Below is a small trained network, with its code and all its weights. Each question gives an input and a class and asks what happens when units are switched off, that is, made to give their printed mean instead of their output.

import numpy as np


def w(rows, s, z=0):
    codes = np.array(rows[::2]) - 128.0
    scale = np.full(codes.shape[1], s)
    scale[-1] = z or s
    return codes * scale


def f(y):
    return y / 2 * (1 + np.tanh(0.7978845608 * (y + 0.044715 * y**3)))


def log_softmax(a):
    a = a - a.max(-1, keepdims=True)
    return a - np.log(np.exp(a).sum(-1, keepdims=True))


def net(x, mask):
    res = np.array(x, float).reshape(1, 4) / 4 @ E
    y = f(res @ A[0][:, :-1].T + A[0][:, -1])
    res = res + np.where(mask, y, B[0][:, -1]) @ B[0][:, :-1]
    return log_softmax(res[-1] @ U[:, :-1].T + U[:, -1])


A, B = {}, {}
E = w([
[217,139,61,179,78],'x0',
[152,6,148,185,176],'x1',
[89,100,31,116,174],'x2',
[112,41,113,97,25],'x3',
],0.012)
A[0] = w([
[128,159,165,118,200,117],'N0',
[142,162,121,157,169,54],'N1',
[150,142,250,131,74,42],'N2',
[127,161,157,166,152,51],'N3',
[141,87,117,155,164,112],'N4',
[74,102,145,107,99,105],'N5',
[164,165,123,162,165,63],'N6',
[108,199,127,125,105,96],'N7',
[124,88,126,162,161,64],'N8',
[122,175,101,115,101,126],'N9',
[108,72,114,166,148,184],'N10',
[83,120,164,79,157,40],'N11',
[76,177,103,94,109,147],'N12',
[114,81,123,116,72,9],'N13',
[97,103,120,124,79,36],'N14',
[134,94,175,190,135,73],'N15',
[74,119,164,104,147,92],'N16',
[136,109,123,70,94,64],'N17',
[103,162,118,80,82,99],'N18',
[186,186,60,127,82,97],'N19',
[100,169,104,81,120,64],'N20',
[114,85,162,174,136,105],'N21',
[182,128,73,180,101,1],'N22',
[40,122,165,90,147,86],'N23',
[98,90,63,78,151,100],'N24',
[159,136,178,128,104,35],'N25',
[149,177,142,126,185,76],'N26',
[107,105,149,110,45,159],'N27',
[70,138,42,138,152,24],'N28',
],0.016,0.0088)
B[0] = w([
[127,74,46,97,129,205],'N0',
[68,59,73,118,109,164],'N1',
[71,236,111,214,179,220],'N2',
[81,118,83,139,111,156],'N3',
[106,131,215,82,88,183],'N4',
[171,107,70,123,114,178],'N5',
[82,59,85,127,133,174],'N6',
[117,116,166,92,114,202],'N7',
[85,116,199,121,70,166],'N8',
[117,101,187,110,120,197],'N9',
[111,139,187,99,157,217],'N10',
[197,110,137,220,56,173],'N11',
[128,106,208,84,133,220],'N12',
[81,83,80,120,119,176],'N13',
[81,97,70,107,101,161],'N14',
[84,130,193,105,110,173],'N15',
[216,86,101,169,67,179],'N16',
[71,80,97,105,110,164],'N17',
[87,96,203,93,113,204],'N18',
[183,110,157,157,108,246],'N19',
[92,119,192,126,103,179],'N20',
[95,122,176,83,107,176],'N21',
[221,72,131,244,56,197],'N22',
[235,96,132,205,78,209],'N23',
[76,236,105,191,197,202],'N24',
[66,199,127,221,80,153],'N25',
[80,79,78,89,147,190],'N26',
[111,103,51,73,202,236],'N27',
[59,234,128,213,141,181],'N28',
],0.011,0.013)
U = w([
[99,116,240,50,111,98],'0',
[220,96,116,160,84,119],'1',
[79,79,26,56,134,122],'2',
[74,247,119,157,153,120],'3',
[197,148,145,41,210,251],'4',
[186,181,106,67,168,97],'5',
[168,155,119,52,178,104],'6',
],0.014,0.03)

Each question gives the input, the list of numbers given to net, and the class t.
The units are the neurons (one row each of A and B). Each row of codes is followed by its name. A weight is (code - 128) times the scale printed after its matrix; where a second scale follows, it is the last column's (A, B and U).
mask holds one flag per neuron, in row order. A switched-off neuron (its flag False) gives its mean, the last column of its row in B, instead of its output. The means were averaged over made-up inputs and are rounded, as every weight is.
A unit's drop is (log p(t) with every unit on - log p(t) with that unit switched off) / (log p(t) with every unit on - log p(t) with every unit switched off).
The circuit of an input: a set's keep is (log p(t) with only the set's units on - log p(t) with every unit switched off) / (log p(t) with every unit on - log p(t) with every unit switched off). Starting from the 12 units with the biggest drops (on a tie, the unit counted first), units are removed one at a time, each time the one whose removal leaves the highest keep (on an exact tie, the one counted first), for as long as the keep stays at least 0.8.
circuit, biggest first: the units of the circuit, biggest drop first
top k neurons: the k neurons with the biggest drops, biggest first
drop when u is switched off: that unit's drop, to one decimal
input [-6,-3,-5,3], class 1: circuit, biggest first : (N23)
input [4,8,8,-3], class 0: top 4 neurons : (N4 N8 N2 N10)
input [0,6,8,0], class 3: top 2 neurons : (N24 N28)
input [-8,3,-7,8], class 1: top 3 neurons : (N23 N11 N16)
input [-8,3,-2,-8], class 1: top 3 neurons : (N23 N11 N16)
input [-7,-3,1,-8], class 2: top 2 neurons : (N26 N0)
input [-2,-7,7,2], class 0: top 4 neurons : (N12 N18 N2 N20)
input [-5,2,8,-8], class 2: top 2 neurons : (N0 N26)
input [1,3,-4,3], class 3: top 2 neurons : (N2 N12)
input [0,-7,-8,5], class 3: top 2 neurons : (N2 N25)
input [-3,-6,7,0], class 3: top 3 neurons : (N28 N24 N4)
input [0,2,-7,-6], class 3: top 3 neurons : (N2 N27 N25)
input [-8,6,1,4], class 1: top 2 neurons : (N23 N16)
input [2,-2,-7,7], class 2: top neuron : (N27)
input [-7,6,7,5], class 1: drop when N11 is switched off : 0.4
input [-2,-6,-8,-8], class 2: drop when N26 is switched off : 0.6
input [-2,-5,-7,3], class 3: drop when N2 is switched off : 1.7
